In the rows, 100 means zero.
Each row of numbers belongs to one of the elements below and depends on some of the facts about them. Some rows are named. Which element is each other row?

Some rows with their names:
tegro: 79  82  94  125  114  91  112  92  107  83  100  89  81  72  87  99  98  76  128  134  117  134  101  76  96  113  130  85  101  88  81  107  105  106  92  91  95  83  81  125  101  98  95  79
gragun: 95  101  102  133  120  78  75  120  88  97  111  114  98  70  118  92  110  100  104  110  105  123  82  74  121  101  89  125  92  99  130  86  124  104  89  127  91  110  101  100  142  108  75  94
suna: 70  90  107  100  106  89  94  83  92  63  94  105  101  105  103  95  108  97  118  131  132  118  129  84  94  111  131  112  103  92  86  110  91  91  87  72  86  89  90  124  114  109  83  92
vugru: 79  88  106  132  106  97  123  90  102  79  86  92  87  82  104  108  110  84  124  122  121  124  100  96  87  113  128  78  100  84  81  96  88  97  92  90  98  89  91  122  114  106  78  84
nitel: 97  102  108  108  105  112  89  108  107  103  104  112  87  87  106  102  99  111  111  112  94  108  89  81  103  117  95  104  102  103  107  102  117  95  92  92  85  108  108  98  109  98  103  99
patar: 91  98  112  90  111  120  73  110  108  102  98  97  112  118  116  114  89  113  86  126  92  103  106  79  108  116  85  133  103  93  107  140  116  88  95  91  105  93  104  93  103  109  90  109
fleda: 103  93  106  100  89  120  68  93  109  90  95  132  86  78  95  114  83  97  132  111  80  99  77  100  101  112  115  104  112  93  111  112  127  100  98  73  75  107  121  88  116  95  101  116
dusin: 102  99  97  118  100  103  79  113  103  99  91  104  110  95  117  105  102  103  94  114  82  103  93  95  106  121  107  105  97  83  113  109  105  97  91  107  117  87  103  104  121  101  92  105
bonenom: 97  102  105  111  101  107  86  106  102  102  104  109  85  87  106  106  97  113  107  112  89  104  90  82  102  117  97  103  103  102  109  101  113  94  94  89  88  107  108  96  110  94  99  95
pluskir: 101  94  120  89  107  96  74  108  113  96  99  112  103  89  99  116  95  114  93  132  77  108  102  92  98  108  101  103  127  101  112  128  120  90  96  85  84  113  106  104  108  97  73  78
gruta: 84  95  96  122  110  138  105  111  113  117  92  92  75  102  116  124  83  112  82  126  78  98  79  106  100  126  65  103  98  83  95  117  97  81  95  125  89  96  93  95  100  97  55  102
kodrom: 85  82  109  104  112  87  104  83  112  81  98  82  92  80  87  111  101  79  126  142  119  134  115  80  87  106  122  93  114  92  87  119  105  100  92  79  92  90  89  126  106  104  87  64
viplen: 94  125  97  96  84  76  65  114  116  86  124  106  105  101  110  115  83  130  92  98  68  98  64  60  82  123  109  99  100  121  87  61  109  88  112  71  94  122  99  99  97  74  120  79
dritul: 80  87  102  127  101  94  117  87  104  81  81  90  85  83  104  110  109  80  120  122  112  123  102  103  85  114  124  78  105  80  81  94  88  98  92  93  91  89  90  120  109  107  68  78
teklu: 92  124  108  95  83  76  67  109  119  84  124  100  107  104  113  115  83  127  88  91  69  101  66  63  80  118  115  101  101  117  89  60  110  91  119  66  98  121  104  96  104  73  127  78
pote: 91  106  105  137  120  70  67  122  84  89  116  112  102  67  118  89  109  97  106  109  107  124  76  73  124  102  88  131  89  101  132  85  117  107  90  138  92  111  97  99  148  110  66  96
fodel: 91  98  125  126  97  104  93  114  105  95  96  109  90  87  118  107  117  117  98  97  89  104  89  101  102  113  112  97  94  98  103  109  104  86  101  88  93  112  113  94  113  97  92  108
flitegri: 98  92  104  118  95  109  82  114  102  98  101  106  106  95  112  105  105  109  94  109  86  99  92  94  109  121  119  100  93  92  102  124  110  91  92  90  111  92  100  100  109  91  105  115

How the elements are related:
fusken(gruta, klolom); fusken(griro, grugus); fusken(plokel, radoflus); fusken(klokle, vegen); fusken(moskor, brofisas); fusken(vabi, treku); fusken(kuruk, graflar)
fusken(doser, brezon); fusken(sudri, lomer); fusken(pami, pidril); fusken(drabol, poklon); fusken(gragun, zelim); fusken(brestem, dosar); fusken(nitel, suna)
fusken(pluskir, siklo); fusken(grugus, lafir); fusken(tanel, vofak); fusken(buzil, groster); fusken(drakuflam, nifam); fusken(klenuk, viplen); fusken(stinik, sofen)
fusken(sakadus, patar); fusken(flunik, klokle); fusken(zuflabrur, brozom); fusken(skeza, skotul); fusken(dezer, libule); fusken(nifam, fovatel); fusken(droklas, traplel)
fusken(zarur, fofuva); fusken(vofak, dalol); fusken(fletrik, stemos); fusken(ledin, bezer); fusken(plebrava, luzok); fusken(dazos, drakuflam); fusken(komam, kuruk)
fusken(vagodrar, gezul); fusken(voskin, klenuk); fusken(fovatel, tanel); fusken(klolom, gepepon); fusken(brezon, gruta); fusken(dosar, fletrik); fusken(ketrazon, doser)
fusken(gresol, triplo); fusken(radoflus, bistam); fusken(flitegri, notrin); fusken(nudropa, nepe); fusken(zelim, rovuklin); fusken(pidril, mepon); fusken(siklo, griro)
fusken(kude, gaste); fusken(teklu, buzil); fusken(mugrak, pitik); fusken(brozom, vabi); fusken(merer, biplir); fusken(grukem, gusis); fusken(bistam, dezer)
fusken(doplor, ledin); fusken(fodel, mugrak); fusken(poklon, resigir); fusken(nepe, stinik); fusken(biplir, doplor); fusken(brofisas, flebatam); fusken(flebatam, ketrazon)
fusken(treku, bana); fusken(klirin, kodrom); fusken(pitik, faklim); fusken(grupla, teklu); fusken(dusin, brestem); fusken(traplel, plaflun); fusken(stemos, pote)
fusken(vulo, flitegri); fusken(patar, moskor); fusken(zaplal, pluskir); fusken(simu, grupla); fusken(skegivun, bonenom); fusken(bonenom, skeklol); fusken(maklem, merer)
fusken(klokla, tegro); fusken(sofen, basto); fusken(vegen, gragrim); fusken(pote, gragun); fusken(bezer, fleda); fusken(bana, pami); fusken(viplen, simu)
fusken(libril, klirin); fusken(fanil, tuzisi); fusken(faklim, skeza); fusken(fleda, bama); fusken(lomer, dazos); fafler(gruta, b); fafler(griro, a)
fafler(plokel, a); fafler(pleki, a); fafler(klokle, b); fafler(moskor, a); fafler(vabi, b); fafler(lafir, a); fafler(kuruk, b)
fafler(doser, b); fafler(sudri, b); fafler(bama, b); fafler(pami, a); fafler(drabol, a); fafler(gragun, a); fafler(brestem, c)
fafler(groster, a); fafler(nitel, a); fafler(pluskir, c); fafler(grugus, a); fafler(vorol, a); fafler(gezul, a); fafler(kladon, a)
fafler(stoflek, b); fafler(tanel, b); fafler(brozaku, a); fafler(buzil, a); fafler(drakuflam, a); fafler(klenuk, a); fafler(stinik, a)
fafler(sakadus, a); fafler(zoske, a); fafler(flunik, a); fafler(gusis, a); fafler(zuflabrur, c); fafler(skeza, c); fafler(vitabrak, a)
fafler(dezer, a); fafler(nifam, a); fafler(droklas, b); fafler(zarur, a); fafler(luzok, b); fafler(vofak, c); fafler(fletrik, b)
fafler(gaste, a); fafler(ledin, b); fafler(plebrava, c); fafler(dazos, c); fafler(komam, a); fafler(vagodrar, a); fafler(libule, b)
fafler(voskin, a); fafler(tegro, a); fafler(fovatel, c); fafler(klolom, a); fafler(brezon, b); fafler(dosar, a); fafler(lanil, c)
fafler(ketrazon, b); fafler(klafubri, a); fafler(gresol, b); fafler(radoflus, c); fafler(flitegri, a); fafler(skotul, a); fafler(grososkun, c)
fafler(nudropa, c); fafler(sira, a); fafler(zelim, c); fafler(pidril, a); fafler(skeklol, a); fafler(kodrom, c); fafler(siklo, a)
fafler(kude, b); fafler(teklu, a); fafler(mugrak, b); fafler(brozom, b); fafler(merer, a); fafler(grukem, a); fafler(bistam, a)
fafler(rovuklin, a); fafler(plostun, a); fafler(puzem, c); fafler(gusofon, a); fafler(vunor, a); fafler(doplor, c); fafler(fodel, b)
fafler(suna, a); fafler(poklon, a); fafler(dalol, c); fafler(nepe, c); fafler(biplir, b); fafler(brofisas, c); fafler(zatik, c)
fafler(flebatam, c); fafler(brufa, c); fafler(graflar, a); fafler(treku, b); fafler(klirin, a); fafler(triplo, a); fafler(pitik, a)
fafler(grupla, a); fafler(basto, a); fafler(gragrim, c); fafler(dritul, a); fafler(dusin, c); fafler(traplel, a); fafler(demem, b)
fafler(stemos, c); fafler(vulo, b); fafler(plaflun, b); fafler(grovo, a); fafler(goplen, a); fafler(notrin, a); fafler(bafil, a)
fafler(patar, a); fafler(zaplal, b); fafler(simu, c); fafler(skegivun, b); fafler(bonenom, a); fafler(tuzisi, b); fafler(maklem, b)
fafler(vana, a); fafler(klokla, c); fafler(vugru, b); fafler(sofen, a); fafler(vegen, a); fafler(pote, a); fafler(trelas, b)
fafler(mepon, a); fafler(bomom, b); fafler(bezer, a); fafler(fofuva, c); fafler(bana, a); fafler(viplen, a); fafler(resigir, a)
fafler(libril, a); fafler(mobrepu, b); fafler(fanil, b); fafler(mugasku, a); fafler(faklim, a); fafler(fleda, a); fafler(stisas, b)
fafler(gepepon, b); fafler(lomer, b); kleki(pleki, brozaku); kleki(pleki, zarur); kleki(kuruk, brozaku); kleki(doser, patar); kleki(bama, ketrazon)
kleki(pami, fovatel); kleki(pami, flitegri); kleki(groster, plaflun); kleki(groster, kuruk); kleki(pluskir, libril); kleki(grugus, bama); kleki(vorol, biplir)
kleki(gezul, voskin); kleki(gezul, skeklol); kleki(kladon, brozom); kleki(stoflek, bezer); kleki(stoflek, kude); kleki(brozaku, bezer); kleki(klenuk, stisas)
kleki(klenuk, triplo); kleki(stinik, brozaku); kleki(stinik, klafubri); kleki(sakadus, stoflek); kleki(zoske, zatik); kleki(flunik, zaplal); kleki(flunik, buzil)
kleki(flunik, rovuklin); kleki(flunik, kodrom); kleki(gusis, nudropa); kleki(gusis, pidril); kleki(zuflabrur, ketrazon); kleki(zuflabrur, plostun); kleki(vitabrak, gruta)
kleki(vitabrak, zarur); kleki(droklas, nudropa); kleki(fletrik, viplen); kleki(gaste, tegro); kleki(ledin, lomer); kleki(ledin, klafubri); kleki(plebrava, dezer)
kleki(dazos, pleki); kleki(libule, pluskir); kleki(brezon, vitabrak); kleki(brezon, pidril); kleki(dosar, biplir); kleki(dosar, zarur); kleki(lanil, gusis)
kleki(lanil, vugru); kleki(ketrazon, bezer); kleki(gresol, klirin); kleki(flitegri, grososkun); kleki(skotul, nudropa); kleki(grososkun, droklas); kleki(nudropa, stisas)
kleki(sira, radoflus); kleki(pidril, zatik); kleki(skeklol, brozaku); kleki(kodrom, libril); kleki(siklo, kuruk); kleki(kude, maklem); kleki(teklu, nifam)
kleki(bistam, rovuklin); kleki(plostun, zatik); kleki(puzem, klolom); kleki(gusofon, tanel); kleki(vunor, radoflus); kleki(vunor, sakadus); kleki(vunor, libule)
kleki(doplor, basto); kleki(fodel, simu); kleki(suna, mobrepu); kleki(dalol, klokla); kleki(nepe, tuzisi); kleki(biplir, poklon); kleki(biplir, graflar)
kleki(biplir, pidril); kleki(brofisas, lomer); kleki(zatik, ketrazon); kleki(brufa, poklon); kleki(treku, gaste); kleki(treku, vugru); kleki(klirin, gruta)
kleki(klirin, vegen); kleki(triplo, skeklol); kleki(grupla, pluskir); kleki(basto, flunik); kleki(dritul, poklon); kleki(dusin, fovatel); kleki(traplel, zaplal)
kleki(traplel, klenuk); kleki(demem, gruta); kleki(demem, simu); kleki(plaflun, kodrom); kleki(grovo, gresol); kleki(grovo, graflar); kleki(goplen, suna)
kleki(goplen, klokla); kleki(goplen, klafubri); kleki(goplen, gepepon); kleki(notrin, grupla); kleki(notrin, kuruk); kleki(bafil, klokla); kleki(bafil, libule)
kleki(patar, mobrepu); kleki(patar, kude); kleki(zaplal, tegro); kleki(simu, lomer); kleki(skegivun, graflar); kleki(maklem, fovatel); kleki(maklem, grugus)
kleki(vana, resigir); kleki(vana, bezer); kleki(vana, mobrepu); kleki(vugru, dritul); kleki(sofen, dritul); kleki(sofen, puzem); kleki(sofen, kuruk)
kleki(vegen, brufa); kleki(vegen, dusin); kleki(bomom, flebatam); kleki(fofuva, rovuklin); kleki(bana, dritul); kleki(bana, nudropa); kleki(bana, pidril)
kleki(viplen, trelas); kleki(resigir, fovatel); kleki(libril, brozaku); kleki(libril, ketrazon); kleki(fanil, buzil); kleki(mugasku, klenuk); kleki(faklim, libule)
kleki(faklim, bafil); kleki(stisas, fovatel); kleki(gepepon, zoske); kleki(gepepon, zuflabrur); kleki(lomer, nudropa)

Which element is each row?
No name comes twice in this set of rows, the named rows included.
83  97  107  114  130  155  100  111  116  124  106  84  65  110  109  118  72  119  88  129  94  114  80  68  106  125  47  126  99  96  92  135  115  84  98  112  81  104  96  84  84  103  79  109 | flebatam
112  86  110  105  66  128  70  86  117  84  63  131  95  78  102  133  84  83  137  107  59  84  66  131  90  115  116  87  121  68  117  107  108  98  102  77  84  104  133  84  127  103  73  110 | biplir
126  79  88  104  89  91  96  115  104  119  99  118  103  83  88  98  139  114  95  117  46  79  141  122  116  131  91  104  75  89  110  125  95  55  61  113  102  73  82  124  73  72  121  102 | fovatel
72  95  122  95  114  89  97  80  94  72  94  105  93  97  101  101  109  100  122  129  133  130  130  80  90  107  120  109  114  101  90  104  95  93  92  62  70  102  97  119  116  118  82  81 | bafil
106  83  110  119  104  103  92  118  119  110  111  93  97  73  95  116  97  98  102  126  80  117  80  75  110  109  112  87  105  95  101  130  129  97  104  95  106  99  100  101  101  87  103  89 | zaplal
116  102  135  120  95  128  111  130  106  134  78  114  84  99  131  102  123  132  72  107  132  111  104  101  100  120  148  33  139  100  104  138  115  123  94  57  133  112  124  113  144  111  87  94 | bana
63  82  102  110  107  88  107  91  88  65  92  102  89  86  97  99  107  98  118  140  122  121  124  109  95  112  131  91  107  94  79  111  93  81  85  79  69  96  76  126  108  104  66  87 | klafubri
122  97  102  107  99  99  101  106  107  117  107  114  77  74  91  99  135  119  108  101  68  93  127  92  112  122  75  105  85  108  113  100  105  68  71  99  77  103  95  109  78  82  124  97 | tanel
101  89  113  101  103  98  91  110  114  106  96  102  94  80  97  123  95  108  96  133  71  111  95  96  98  109  100  92  122  94  109  117  120  91  98  97  87  106  100  106  109  93  68  73 | kuruk
98  101  132  90  106  101  72  106  109  96  95  111  102  95  109  110  107  120  95  113  89  107  108  81  100  104  100  114  119  108  112  119  120  88  98  68  84  120  121  94  119  107  92  89 | faklim
83  95  129  105  110  86  103  77  114  76  85  86  95  87  102  110  109  80  128  123  131  134  123  73  83  101  116  100  113  94  90  104  93  96  96  67  88  103  105  120  114  123  82  68 | notrin
86  98  123  108  109  79  104  83  116  75  86  78  95  92  101  115  108  82  126  122  118  131  116  66  81  101  122  92  111  98  83  95  97  103  103  66  100  103  105  123  109  116  98  61 | groster

The same elements again, as new rows of numbers:
Some elements and their rows:
vegen: 104  100  100  101  100  100  101  98  102  102  99  99  100  101  100  100  100  100  99  100  99  100  99  101  100  99  101  97  98
patar: 98  113  101  96  94  100  96  108  70  60  99  106  85  139  97  99  112  108  83  113  91  106  69  100  89  97  58  122  137
skotul: 107  99  105  102  99  101  91  107  94  96  100  107  102  83  103  105  102  99  101  98  111  96  115  94  105  96  102  100  119
klokla: 99  101  96  101  100  99  109  91  107  107  99  93  98  117  98  96  99  101  98  101  90  103  88  106  97  102  102  97  82
brestem: 79  97  103  95  101  112  113  128  99  158  89  108  108  91  101  83  114  90  99  106  89  103  84  113  130  89  101  98  115
tegro: 126  104  102  100  103  99  100  93  107  96  98  102  100  100  101  108  103  100  94  93  101  98  91  103  105  96  89  89  97
ketrazon: 92  102  98  98  98  85  89  103  93  78  100  104  91  106  103  105  107  109  88  110  101  108  77  110  96  105  50  123  102
klirin: 102  100  100  102  100  100  101  98  101  102  99  99  100  102  100  100  100  100  99  100  100  100  100  100  101  99  101  98  99
vofak: 138  98  109  110  91  96  117  128  107  79  98  94  95  102  91  113  89  90  89  107  128  87  131  92  87  120  107  87  95
dusin: 67  96  100  96  99  111  118  124  100  166  89  104  107  101  99  76  112  90  100  111  83  106  82  115  125  92  108  102  107
vagodrar: 89  99  97  100  99  100  106  97  101  107  100  95  99  110  98  94  98  100  102  103  94  103  97  102  96  103  107  103  91
resigir: 117  101  103  101  101  99  97  99  101  96  99  104  101  93  102  107  102  100  97  96  105  97  101  99  105  96  94  94  105
dalol: 143  97  113  112  90  96  108  135  100  74  98  101  97  86  94  117  90  90  91  108  138  84  144  86  90  117  106  90  112
demem: 91  98  101  102  98  100  96  105  94  102  101  102  101  94  100  99  99  100  103  104  105  99  111  96  99  100  106  106  109
bezer: 125  101  100  98  102  98  97  91  107  114  100  91  99  107  104  104  107  92  94  106  80  97  89  100  99  96  102  86  91
dezer: 109  98  101  69  102  109  110  110  112  57  117  85  93  92  87  93  107  88  96  62  69  103  89  83  141  105  73  108  36
radoflus: 111  102  98  101  102  99  106  91  107  102  98  97  99  109  99  101  100  100  96  97  95  100  91  104  100  99  97  93  88
bomom: 83  93  72  103  100  123  107  83  93  52  111  128  91  56  101  95  108  90  92  134  108  106  133  108  86  94  122  92  76

Rows to name:
No name comes twice in this set of rows, the named rows included.
135  100  105  98  102  97  85  98  101  111  101  95  100  91  108  110  112  88  94  109  83  93  100  94  101  93  101  86  108 | bama
87  101  98  105  100  105  116  98  104  91  98  107  102  102  93  96  89  109  106  83  119  103  106  104  105  102  105  101  95 | merer
98  94  93  99  104  71  86  93  121  95  99  98  96  82  108  111  104  110  89  103  105  109  78  121  102  113  36  119  61 | gruta
97  97  102  102  98  101  94  104  95  109  102  100  102  93  102  99  101  96  104  107  99  97  113  94  98  98  114  101  110 | ledin
104  99  101  102  101  101  100  98  101  106  100  96  101  101  101  99  100  97  102  104  97  98  105  98  98  99  108  97  97 | simu
74  96  98  104  96  101  102  103  94  108  102  97  101  104  99  90  96  100  107  109  99  102  112  97  94  104  117  110  100 | fodel
75  92  100  72  97  110  107  120  100  62  120  85  95  88  87  83  103  88  105  73  73  105  108  77  134  109  89  125  46 | plebrava
84  108  102  97  93  97  89  115  69  65  101  109  88  120  99  99  110  108  89  116  101  106  84  98  90  100  62  130  139 | brofisas
106  105  99  102  100  102  111  94  107  96  96  109  101  101  95  103  96  106  96  78  110  103  91  105  111  95  103  89  99 | buzil
101  94  92  99  105  70  87  90  124  96  99  98  96  82  108  112  103  111  89  103  105  109  75  124  102  113  35  116  57 | klolom
80  96  97  100  98  80  82  108  96  86  101  104  95  87  106  105  105  109  93  112  109  107  93  109  96  109  52  129  97 | doser
106  99  104  102  100  100  93  105  96  96  100  106  102  86  102  105  102  100  101  99  109  97  111  96  103  96  99  100  114 | gezul

